In the rows, 128 means zero.
Rows near named flat spaces through zero:
boz_tet: [132 198 182 129 169 143 117  41 109  61 122 154  88  99 175 108 123 106
 140  83 118  55 133 125 155 105  84 164 178 189 105 121]
bofug_bifo: [123 121 106 103 131 144 170 118 112 147 142 151 125 153 133 108 163 145
 108 141 128 105 108 115 121 135 127  97 141  82 120 120]
muduf_fisor: [145 142 143 119 137 103 128 150 149 140 129 118 125 103 132 109 142 132
  98 128 133 113 119 185 129 110 115 111 128 117 128 128]
boz_tet: [122  99  84 126 101 145 157 176  80 211 118 140 140 182 119 104 141 146
 132 137 116 146 110 125  92 153 125 108 141 114 108 158]
muduf_fisor: [110 154 158 115 116 106  93 121 104 169 156 142 133 115 139 105 210 115
 110 121 147 140  84 160 115  98 107  92 138 111  27 131]
muduf_fisor: [107 116  87 129 125 102  71 173 119 172 126 129 148 161  96 150 164 119
 168 155 125 190 122  99  97 132 186 145  94 114 139 141]
boz_tet: [136 131 142 146 157 106  93 117 194  58 111 109 136  74 123 164  91 110
 154 130 143 149 158 127 134 110 156 156  92 136 184 108]
boz_tet: [ 98  93  94 153 109 118  86 172 146 165 103 138 186 102 128 120 154 133
 174 134 148 216 122 114  62 124 167 106  90  85 107 135]
muduf_fisor: [145 116 129 142 119 122 131 139 131 115  94 113 130 146 113 157  69 118
 159 113 146 146 146 123 114 140 109 167 116 172 141 164]
fipi_guva: [120 107 146 138  92 122 101 107  95 115 156 137 123 155 109 171 158  98
 150 101 156 169 110  86 116 118 125 124 122 158  56 137]
boz_tet: [113 227 124 106 207 129  87  89  77 150 115 174  90 143 164  74 184 113
 156 132  78  57 113 130 130 111 135 174 183 152 138 130]
muduf_fisor: [145 111 165 158 136 126 124 105 131  98 144 121 113 101 115 167 122  75
 132 113 148 148 116 148 125  97 116 107 137 162  93 107]
bofug_bifo: [139 109 133 151 130 117 121 137 163  95 106 136 146  78 143 122 125 125
 148  95 151 153 132 143  87 104 130 109 115 124 129 123]
bofug_bifo: [126 110 150 120 118 148 167  64 107  96 155 155 117 141 129 152 155 105
 125 110 170 124  99  96 119 116  95  93 144 118  55 118]
fipi_guva: [140  87 122 140 139 149 178 131 153 125 151 118 127 100 118 135 122 120
  91 155 123 127 121 153 138 121 142  69 134  88 152  78]
fipi_guva: [143 123 174 161 149 141 128  81 126  78 157 131  99  85 132 154 130  74
 123 105 129 120 118 145 143  90 118 100 158 167  99  83]
boz_tet: [151 110 176 121 110 121 152  95 164  58 178  96 104 108 110 175 110 118
  71 124 149 108 135 137 189 117 114 107 116 133 129  92]
muduf_fisor: [158 176 147 106 180  81 100 130 124 138 131 116  87 155  95 161 143  81
 129 150 134 106 111 174 138 102 124 165 132 163 143 145]
fipi_guva: [120 134 172 139 146 114  83  75 132  88 177 120 109 111 101 193 162  62
 133 143 150 157 109 115 155  93 145 121 121 144  82  89]
muduf_fisor: [ 77 196 191  91 102 119  66  66  81 164 194 111 119 155 123 142 188 109
  90 165 132 121  97 116 207 133  96 146 137 135   6 130]
muduf_fisor: [111 107 154 149 112 167 143  79 129  90 165 123 127  97 137 143 118 118
 108 128 120 129 133 101 167 129 128  98 141 126 103  80]
bofug_bifo: [148 118 101 133 161 139 161 115 121 101  95 165 115 141 136 125 120 119
 170 101 136 112 128 107  79 120 129 134 144 137 159 137]
bofug_bifo: [136 114 103 137 145 119 134 154 162 117 102 158 149  78 157  84 159 149
 141 101 135 134 124 148  69 102 149  89 122  85 153 115]
fipi_guva: [144  85 101 164 113 156 172 159 103 155  75 145 144 138 138 110  81 129
 169  93 134 152 131 133  62 141 100 119 147 156 120 163]
fipi_guva: [130 142 124 111 109 131 126 124 116 102 132 123 111 162 132 127 106 159
 122 111 106  92 155  91 164 154 129 171 127 156 164 143]
fipi_guva: [121 123 150 129 125 121 110 103 128 113 162 126 122 121 114 158 157 101
 121 135 143 146 112 120 140 111 135 111 122 124  92 106]
bofug_bifo: [142  66 190 183  69 172 175 134  66 191 200  92 106 119 102 153 120  68
  56 127 116 154  87 200 166 116  71  32 185 179   4  90]
muduf_fisor: [146 141 153 130 142 126 130 106 139  93 128  91 103 144 100 181  59 102
 125 148 125 112 154 127 181 142 116 180 123 178 167 131]
fipi_guva: [154  74  85 139 114 118 134 179 112 131 142 125 108 181  84 168 130 120
 141 120 111 152 134 100 110 133 178 127 115 149 185 127]
fipi_guva: [ 90 154 149 103 106 134 105  74 127 109 136 113 144 153 122 160 107 136
 137 155 151 138 141  68 174 160 112 178 103 123  93 146]
boz_tet: [130  78 121 151  77 133 143 165 153 129 104 105 166 114 123 136  75 151
 134 114 150 176 148 126 109 149 116 120  97 126 124 149]
boz_tet: [128 129 147 130 138 122 120  99 146  92 141 130 125 105 128 147 139 111
 129 125 147 133 123 123 132 110 130 119 121 123 115 110]
bofug_bifo: [147  96  90 146 136 115 117 179 113 153 123 123 116 166  89 159 125 105
 155 135 111 160 130 123 102 127 172 137 120 152 175 133]
muduf_fisor: [125 114 127 136 129 141 134 124 150 105 144 107 127 113 119 145 101 131
 110 150 109 126 148 118 166 139 152 127 119 120 171  96]
fipi_guva: [112 125 163 140 125 165 153  62 135  92 136 117 134 106 135 153  83 110
 124 143 145 128 135 107 164 139  96 127 136 131  94 108]
bofug_bifo: [142 113  96 145 141 105 100 182 147 133 102 123 135 125 113 135 119 126
 160 124 116 157 144 135  95 122 171 145 106 138 189 135]
bofug_bifo: [110 164 145 119 129 133 105 117  96 159 157 127 114 132 138 106 162 126
 103 140  97 103 116 140 163 127 125 126 153 136  99 116]
bofug_bifo: [125 128 137 134 122 125 118 132 129 133 137 126 131 113 132 122 141 126
 120 125 126 134 123 140 130 120 129 114 130 126 112 120]
boz_tet: [134 162 123 128 181 119 113 109 154  96  82 132 126 116 133 137  90 114
 172 136 134 117 148 124 116 125 132 181 121 144 180 141]
boz_tet: [106 143 146 121 101 122 105 127 144 130 128 121 154 100 150 103 137 155
 115 122 138 136 132 132 138 132 114 126 113 109  94 135]
[159 134 136 167 159 152 156 122 124 103  73 136 113 102 153 111  57 111
 162  88 114 101 149 156 103 122  94 151 165 193 159 141]
bofug_bifo
[132 137 123 130 121 133 150 153 121 163  95 149 145 103 169  58 138 159
 122  97 128 110 118 171  87 123  92 102 150 115 101 151]
fipi_guva
[109 106 128 151 134 132 112 110 125 146 106 125 157 136  99 182 107  77
 186 159 172 206 115 106  92 129 125 139 107 130  79 144]
fipi_guva
[130 141 132 123 147 126 102  76  67 104 151 148  81 207  90 199 147  68
 177 123 134 130 114  59 134 124 139 178 143 193 105 141]
bofug_bifo
[134  79 108 110 104 137 189 127 149 121 129 125 146 151 109 152 111 147
 113 145 168 144 124 106 116 148 119 101 102  76 129 134]
bofug_bifo
[ 93 226 163 103 196 142 117  61 187 114  81 102 154  63 169  94  61 142
 122 201 125  78 158 160 191 148  91 190 125  94 159 124]
fipi_guva
[161  49 112 136 117 146 214  95 143  66 105 145 129 161  98 197  77 104
 165 104 203 160 125  78  74 133 102 112 110 123 123 145]
bofug_bifo
[112 131 164 125  94 130 117 118 123 144 165  99 133 122 120 140 129 126
  88 146 131 137 122 141 176 135 108 116 125 128  76 119]
bofug_bifo
[138 149 129 120 157  78  78 155 122 165 137 130 116 140 100 145 188  88
 140 144 139 152  96 166 101  93 149 128 120 131 110 137]
muduf_fisor
[ 96 133 144 105  86 132 121  98 118 133 145 128 150 144 133 132 146 147
 119 133 157 143 119  91 144 146 104 129 112 103  58 144]
fipi_guva
[103 165 148 100 137 108  93 104 147 130 148 119 137 115 128 131 162 129
 111 162 141 128 119 130 157 122 133 135 109  93 105 119]
fipi_guva
[158 110 158 178 142 174 180 100  78 127 124 151  94 107 149 114 106  79
 132  80 115 103 108 169 105 102  75  86 203 195  77 113]
bofug_bifo
[106 171 133  99 115 122 117 126 128 151 107 135 150 124 161  77 139 172
 120 125 134 106 129 134 130 143  98 147 125 105 101 161]
fipi_guva
[137 147 136 128 134 149 155 105  97 124 107 141 110 147 146 111  99 129
 137 104 120  89 132 127 128 138  87 150 162 167 119 151]
boz_tet
[148  85 118 152 120 145 180 153 162 111 113 148 147  60 167  74 131 158
 106  85 132 120 126 169  83 107 120  53 140  89 139 101]
muduf_fisor
[143 127 149 141 131 155 185 104 164  89  80 127 146  74 170  95  54 151
 124 100 149  99 150 157 119 135  68 124 140 128 133 138]
bofug_bifo
[101 181 173 105 110 125 102  94 153 113 130  95 144 103 149 116  96 157
  97 147 131 104 151 132 196 151  93 168 113 126 108 139]
bofug_bifo
[120 166 125  66 191  92 141  73 189 106 103 132 146 138 104 171 137 112
 146 200 209 133 109 119 115 123 119 156  79  44 134 146]
boz_tet
[131  85 134 162 132 140 132 125 150 103 157 129 131  76 126 141 146 104
 118 124 125 156 120 137 121 100 159  69 129 110 127  70]
muduf_fisor
[145  89 124 139 104 154 182 149 104 166 136  95 117 170  93 158  69 117
 102 155 118 132 131 143 154 159 105 122 140 152 132 136]
bofug_bifo

Rows near named flat spaces through zero (a row that begins with a name and a colon came from that space):
magob_bakov: [108 135 128 153 105 155 103 129 135 125 143 128 132 134 133 115 130 140
 109 141 137 126 138 155 112 114 154 157 115 148 119 131]
magob_bakov: [107 164  96 205 141 143  69 170 115 117 149 124 162 151 126 111 143  27
 129 113 108 163 123 127 137 175 111  96 105  82 136 109]
magob_bakov: [142 100 145  73 158  97 156 104 131 134 107 123 102 123 107 144 122 162
 142 125 153 112 135 101 136 148 116  95 142 117 130 139]
betu_dami: [158 143 127 129 124  98 165 134 131 108 133 147 170 124 165 125 114  90
 172 109  64 132  97 128 174 134  68  94 127  95 122 129]
magob_bakov: [120 155 119 147  89 144 136 153 129 110 163 120 175 134 173 116 111 160
  97 124 111 125 136 161  90  61 155 178 129 161 116 149]
betu_dami: [128 152 110 103 110 149 163 125 168 129  88 157 126  81  57 121 120 157
 167 110  89 149  14  90 178 106  82 112 103 154  97 159]
mava_kopen: [147 130 134 160 109 124 129 127 115 124 141 144 143 134 183 125 134  76
 143 137  87 128 140 159 149 131 114 142 130 114 137  97]
mun_fopo: [108 122 121 137 182 112  85 138 121 121 129 110 117 152  94 131 136  96
 126 118 168 135 153  99 126 202 120  63 122  79 136 132]
betu_dami: [119 111 120  94 149 138 125 124 138 133  86 135  64 102  64 152 141 179
 120 128 160 133  91  79 132 128 140 128 137 162 125 147]
mava_kopen: [159 176 120 159  74 118 180 152 128 109 169 141 232 129 214 102  99  83
 156 108  29 135 102 174 145  70  84 147 119 115 118 124]
mun_fopo: [147 130 112 159  96 166 127 133 108 165  92 157  79  93 124 147 166  76
 130 145  90 155  84 123 146  93 142 202 140 173 156  69]
betu_dami: [121 153 102 188  86 171 100 158 136  98 125 171 114 106 150 131 145 116
 123 135  73 151  68 139 157  92 129 182 120 175 113 129]
magob_bakov: [141 134  90 214 157 114  65 197  94  52 129 177  85 134 206 175 165  49
 125 119  66 159 107  99 180 166 104 125 160 116 142 119]
betu_dami: [138 148 109 130 106 142 151 141 146 113 106 161 125  94 116 133 127 136
 151 117  76 146  47 108 168  97  97 139 123 156 111 144]
magob_bakov: [147 129 130 136  75 151 153 125 127 131 122 156 116 102 170 136 134 148
 124 145  86 126 103 154 134  58 144 207 140 186 127 114]
mun_fopo: [107 148  97 175 125 166  84 159 118 138 118 131 108 121  98 131 154  87
 108 128 128 160 102 112 120 127 148 153 121 146 140 110]
magob_bakov: [110 168 100 147 154  95 118 198 115  67 188  93 212 168 180 124  95 142
  89  84 129 132 162 121  77 112 130  93 138  98 118 187]
mun_fopo: [105 168 110 213  91 159  81 162 127 101 178 132 187 153 179  97 127  76
 113 130  92 142 138 180 120 119 134 151 102 120 116 124]
mava_kopen: [110 103 170 156 123 129  83  81 141 122 164 124 140 169 158  94 124 111
 137 164 158  94 207 197 136 196 133 101  98  84 114 114]
mava_kopen: [153 127 134 151 120 100 136 143 118  80 153 153 146 139 220 139 121 115
 138 128  77 117 142 152 154 123 106 132 146 118 123 133]
mun_fopo: [ 88 156  88 136 137 165  96 161 164  97 102 145 103 101  42 130 131 176
 120 107 134 157  35  73 146 125 120 109 104 164  93 188]
mava_kopen: [101  83 149 130 152 141  66  96 148 102 111 149  43 134 102 141 148 175
 120 162 183 107 149 127 151 191 148 112 122 139 110 145]
mava_kopen: [120 108 127 100 168 121 117 125 111 158 108 100  89 132  81 145 141 134
 106 127 187 130 157  93  95 150 156 117 144 123 152 117]
mava_kopen: [100 117 146 160  99 176  80  85 164 133 120 155  97 124  92 100 141 128
 147 166 138 120 113 167 167 168 129 131  84 138 100 119]
mun_fopo: [161  91 158  45 137  94 195  87 130 151  99 126 100 109 121 148 116 188
 145 132 143 101 134 111 131 109 123 127 154 140 134 131]
mun_fopo: [113 137 116 190 140 140  71 152  89 149 155 101 141 163 148 121 151  38
  98 134 149 145 191 148  89 158 161 139 128  96 164  78]
betu_dami: [128 121 121 107 136 133 134 129 134 128 101 137  92 107  95 145 134 159
 127 125 136 133  95  96 135 119 130 132 136 153 125 141]
mava_kopen: [101 113 136 142 115 166  86 101 164 112 109 160  75 114  86 121 140 166
 136 155 143 122  96 136 165 155 131 130 101 156  96 146]
mun_fopo: [124 115 149 106 157  92 130 118 117 128 162  87 164 168 151 118 108 137
 113 123 173 103 210 145  87 155 140  90 134  83 135 136]
betu_dami: [124 151 128 147  86 147 139 131 127 142 157 115 180 135 155 102 116 122
 115 131 113 127 142 171  98  82 146 168 116 140 126 119]
magob_bakov: [116 122 116 186 143 145  63 141 120 109 120 154  84 134 130 139 160  70
 130 141 121 145 122 123 162 183 124 120 123 116 134 106]
betu_dami: [116 116 144  94 166 109 126  94 148 145 118 109 135 140  63 109 117 122
 159 122 167 120 136 111 145 201  96  43 102  72 119 137]
[167 106 126 130 163  78 136 156  78 108 129 132 102 140 207 176 144  90
 117 121 111 127 172 108 125 134 129 135 185 112 167 102]
mava_kopen
[142 120 127 125 124 117 138 141 122  99 128 145 110 121 171 151 129 157
 118 129 109 122 125 125 133 100 133 154 153 154 126 141]
magob_bakov
[118 151 148 121 110 100 153 125 154  87 196 104 239 167 185  83  72 169
 133 113 119  96 171 185 108 117 107  88 103  90  89 183]
mava_kopen
[138 162 125 138 100 134 162 127 114 185 149  95 210 136 127  91 116  56
 140 116 106 142 139 158 100 103 120 136 109  97 149  84]
mava_kopen
[145 118 139 138 127 117 130 117 116 135 130 135 127 134 157 129 135  90
 142 137 113 124 146 143 143 145 118 127 133 109 140 100]
mun_fopo
[115 120 145  63 146 102 160 119 134 132 152  78 161 148 117 121  92 220
  94 115 193  98 183 127  59 100 161 114 138 130 120 175]
mun_fopo
[153 112 131 103 138 101 154 134 120 103 117 144 102 117 163 159 127 160
 129 124 112 119 122 109 140 110 121 136 160 144 130 142]
magob_bakov
[126 129 135  97 120 123 154 122 141 122 135 119 144 125 127 123 108 185
 120 123 138 114 128 131 110  98 135 133 129 145 113 158]
mun_fopo
[155 121 134 108 145  90 158 130 115 120 129 128 139 132 161 141 120 115
 144 116 109 122 139 118 139 135 104 106 148 104 138 125]
betu_dami
[171 105 144 106 113 118 170  96 131 138  89 172  86  94 142 147 140 116
 175 142  78 124  84 123 192 125  91 141 141 141 132  99]
mun_fopo
[115 140 121 138 121 137 119 140 131 122 142 119 146 135 128 119 122 139
 113 124 134 130 132 135 110 115 140 135 122 134 122 141]
mun_fopo
[143 141 140 146  75 135 154 122 135 115 156 144 172 128 195 110 112 133
 136 138  78 115 129 183 135  80 123 170 123 145 114 125]
mun_fopo
[143 114 162  74  55 167 195  59 153 201 103 130 122  89  95 104 119 188
 141 161 130 107 108 172 116  49 155 208 114 193 122 101]
magob_bakov
[140 128 129 143 126 136 129 118  98 191 122 107 134 133 117 120 148  43
 132 135 132 143 155 138 111 140 138 143 128 104 169  58]
mava_kopen
[147 125 140 147 123 100 132 134 118  91 159 140 154 148 211 130 118 112
 136 130  94 113 161 159 142 133 112 124 140 107 126 129]
mava_kopen
[124 122 124 100 146 124 135 124 143 121 104 134 103 113  86 138 127 162
 137 120 139 130  95  94 143 138 115 104 127 135 117 153]
mun_fopo
[135 128 107 121 111 164 138 133 124 160  77 149  66  82  79 152 156 134
 123 134 117 153  61  91 137  85 145 185 140 189 142 106]
mun_fopo
[136 106 146 159 127 126  99 110 117 126 134 144 105 142 167 130 145  85
 137 153 123 118 165 158 150 167 129 132 130 110 138  93]
mava_kopen
[105 154 109 179 104 162  94 160 104 146 160 100 159 147 147 114 137  97
  79 132 142 143 165 158  66  90 182 184 126 145 147 105]
mun_fopo

Rows near named flat spaces through zero (a row that begins with a name and a colon came from that space):
lenugpeve: [137 142 152 164 177  85 126 112 116 134  84 116 168 114 121 111  90 133
 101 131 100 141 169 129 152 115 119 101  92 119 118 157]
mapamebus: [135 139 127  67 122 173 118 110  87 125 138 124 144 158 122 167 134 106
 129 162 127 130  50 120  59 176 200 104 164 106 181 109]
vafarzad: [147 133 140  99 144 128 140 109 128 127 152 110 149 139 126 133 114 116
 145 170 151 125 104 125 131 112 141 103 148 121 152 119]
puludelav: [165 123 157 118 116 121 143 130 157 160 151 130 139 154 134  78 122 147
 151 148 109 128 127  99 138 125 125 123 152 157 119  67]
vafarzad: [169 139 107  73 136 180 119 117 134 118 158 131 135 132 127 148 150 107
 122 204 140 103  71 122 101 111 164 108 180 121 141 112]
lenugpeve: [136 101 105 139  97 155 132 157 152 122 127 147  86 117 132 114 152 136
 117 115 127 129 134 120 125 116  96 145 136 161 103 123]
vafarzad: [142 114 154 176  79 158 100 174  86 120  53 165  94 133 108  81 140 111
  74  95  77 148 139 103 101 141 156 117 130 168 104 109]
vafarzad: [129 156 156 133 150 106 105 113 100 131 124 119 159 131 117 128 118 111
 137 143 125 115 121 134 139 131 170 115 132 107 136 122]
mapamebus: [120 154 137 157 102 138  99 148 104 115  87 157 120 129 121 113 146 111
  90 109 104 118 160 133 134 113 157 140 118 118 100 128]
lenugpeve: [150 145 150 109 120 140 120 124 117 122 142 127 140 145 121 117 131 102
 136 168 142 113 109 122 134 103 166 110 160 123 137 101]
mapamebus: [123  90 111 152 153 121 108 137 117 129 124 116 105  88 116 147 132 134
 144 110 127 132  88 130 109 174 112 126 132 157 133 151]
mapamebus: [108 124 128 133 126 129 120 129  99 126 105 128 126 130 123 145 124 127
 119 101 115 143 116 130  99 167 144 126 115 122 144 141]
puludelav: [105 108 112 129 124 126 143 130 132 117 137 118 109 118 131 149 126 130
 140 107 156 138 127 138 129 130 100 136 118 130 139 152]
puludelav: [134 123 122 125 142 133 135 122 123 113 120 120 130 119 124 138 118 117
 114 145 141 134 126 132 129 109 120 109 125 125 136 152]
puludelav: [167 155 150 121 156 132 107 115 111 133 112 129 165 133 118 113 119 113
 107 179 101 117 116 118 125 116 172  96 145 119 127 113]
vafarzad: [148 128  59  42 103 217 145 124 165 103 186 142 102 136 145 178 176 115
 119 193 169 102  74 133  90  97 131 139 179 113 141 126]
mapamebus: [127 103 129 180 141  89 131 144 159 121 139 117 104  87 124 104 126 133
 152 114 158 119 164 138 192  83  65 139 118 159  94 148]
vafarzad: [124 123 115 135 100 154 120 148 124 120 110 149 104 128 128 125 148 125
 105 112 115 129 132 125 112 131 131 140 129 136 115 127]
lenugpeve: [116  92  87 165 112 136 109 165 161 112 151 139  63  76 126 133 172 131
 149 103 158 102 127 143 155 111  76 169 141 166  88 144]
puludelav: [107 124 101 137 136 137 137 128 118  99  98 128 118 109 128 158 123 119
  90 115 141 142 151 146 125 109 105 124  97 111 130 186]
vafarzad: [149  59 115 102  68 177 202 153 162 113 135 129  75 153 139 103 117 136
 117 127 160 179 126  95 107  96  60 106 140 186 147 118]
mapamebus: [103 123 168 118 110 102 157 116 103  93 166  88 125 143 116 139 100  80
 181 137 228 134 122 146 175  74 130 103 139 115 176 138]
puludelav: [114 109 137 117 122 107 130 125 135 148 178 109 119 133 129 134 131 139
 196 113 152 123  88 126 127 168 128 143 149 143 149  98]
lenugpeve: [ 64 147 115 119 164  84 122  94 109 135 148 102 154 122 135 192 115 141
 165  85 144 126 120 163 121 186 137 154  92  75 160 166]
lenugpeve: [100 150 102 138  73 163 127 154 134  96 106 166  94 132 137 131 162 114
  81  99 136 118 184 146 142  78 120 165 109 107  94 147]
lenugpeve: [138 144 115  84  26 217 140 161 135 100 134 177  85 177 138 112 176  99
  90 143 141 118 134 116 107  76 159 147 165 126 116  83]
puludelav: [175  97 154 103 142 119 160 117 154 144 174  98 138 139 126  99 103 130
 174 181 157 135  91 102 142 110 109  90 168 167 152  91]
puludelav: [115 137 152 114 191  79 122  84  96 156 136  88 184 132 122 159  87 139
 165 130 117 140  87 131 105 200 159 103 116 102 177 136]
vafarzad: [118 112 162 135  79 134 155 143 103 113 105 129 111 158 122 103 109 109
 121 104 147 161 145 116 129 110 128 110 122 142 148 118]
mapamebus: [115 145 143 124 106 143 112 132  88 110 112 134 127 142 117 137 133  98
 117 124 136 127 118 133 115 129 173 121 134 110 143 127]
mapamebus: [142 107 123 153 145 107 131 137 163 127 152 117 112  96 127 111 131 134
 153 139 153 114 139 131 173  92  81 133 136 156 104 134]
lenugpeve: [172 106 153  79 119 155 171 115 126 165 113 126 156 185 136  98  93 155
 110 151  75 179  95  76  60 179 143  83 140 153 167  78]
[201  87 126 170 200 108 106 135 159 172 104 123 140  80 119  82 116 172
 118 159  51 131 106  91 118 166  91  99 139 197  90 116]
vafarzad
[115 109 125 132 117 113 165 129 154 142 125 127 124 140 143 115 110 159
 128  94 120 156 162 120 131 135  81 138  98 138 126 130]
puludelav
[196 143 166 128 116 150  82 148 126  99 180 126 113 111  98  88 164  57
 167 231 190  61  79 124 189  30 180 100 226 157 109  74]
lenugpeve
[ 62 198 152  52 146 103 159  54  69 150 114 107 223 210 148 195  73 139
 119  99 103 167 132 144  66 211 207 119  70  15 214 140]
lenugpeve
[180 108 135 122 164 127 202 108 159 124  81 114 162 139 139  91  63 145
  60 173 111 184 188 101 140  59  58  62  90 144 132 164]
puludelav
[139 136 138 188 165  92  99 137 130 111 108 124 129  79 113 108 126 111
 119 140 137 104 167 145 191  72 107 122 117 136  87 161]
lenugpeve
[130 141 154 106 159 106 146  94 107 152 112 109 180 157 131 132  85 142
 124 134  98 156 121 116 101 169 151  98 109 106 165 125]
lenugpeve
[176 177 141 127 200 138 107  96  83 108  50 128 198 120 112 132  93  97
  34 204  80 133 144 127 116  89 178  57 110  86 130 175]
puludelav
[156 133 141 142 158 119 103 125 119 141 114 127 146 115 117 113 124 128
 123 151  98 119 112 118 125 141 148 110 140 139 119 118]
vafarzad
[186 111 150 156 135 134 133 145 139 132  91 137 129 121 119  69 113 128
  91 161  96 141 149  98 142  88 109  91 136 172 100 114]
lenugpeve
[ 63 136 101 187 184  59 102 117 126 119 121 109 130  66 127 175 124 142
 146  68 146 112 169 179 173 142  86 167  68  95 108 208]
lenugpeve
[131 113 105  71  91 174 172 125 149 106 166 124 107 153 140 149 135 115
 134 155 180 136 108 126 115  93 113 122 151 125 157 125]
vafarzad
[168  66 127 183 176  98 143 142 157 157  87 118 121  87 125  83  96 175
 110 115  74 165 144  97 127 152  50 102 103 199 101 144]
lenugpeve
[152 154 153 159 146 113  99 132 119 106 121 127 138 105 111 104 131  91
 121 169 148  96 149 139 185  57 145 111 143 124 101 134]
lenugpeve
[169 121 102  70 147 182 104 117 121 136 159 126 132 128 122 160 153 120
 138 192 117 109  26 112  62 175 178 108 189 136 156 101]
mapamebus
[109 116 120  91 142 124 159 101 120 150 128 111 151 154 140 159 100 157
 134 108 110 165 104 120  75 196 127 119 106 113 173 135]
mapamebus
[ 76 141 145 160 101 122 111 139  64 115  61 143 124 141 118 140 119 115
  91  56 102 156 154 138 100 170 163 135  84 103 139 154]
mapamebus
[121 112 118 133 143 114 104 131 136 126 178 110 108  95 120 148 149 120
 187 135 170  97  84 143 146 137 125 143 159 141 130 126]
lenugpeve
[140 140 133 149 170 102  99 120 126 146 121 124 151 106 122 124 126 139
 131 136  97 113 124 129 134 149 139 127 125 127 112 129]
vafarzad
[111 141 159 130 105 111 146 125 117 105 141 115 130 145 124 120 113  97
 146 130 182 128 154 141 172  73 131 120 126 112 142 130]
mapamebus
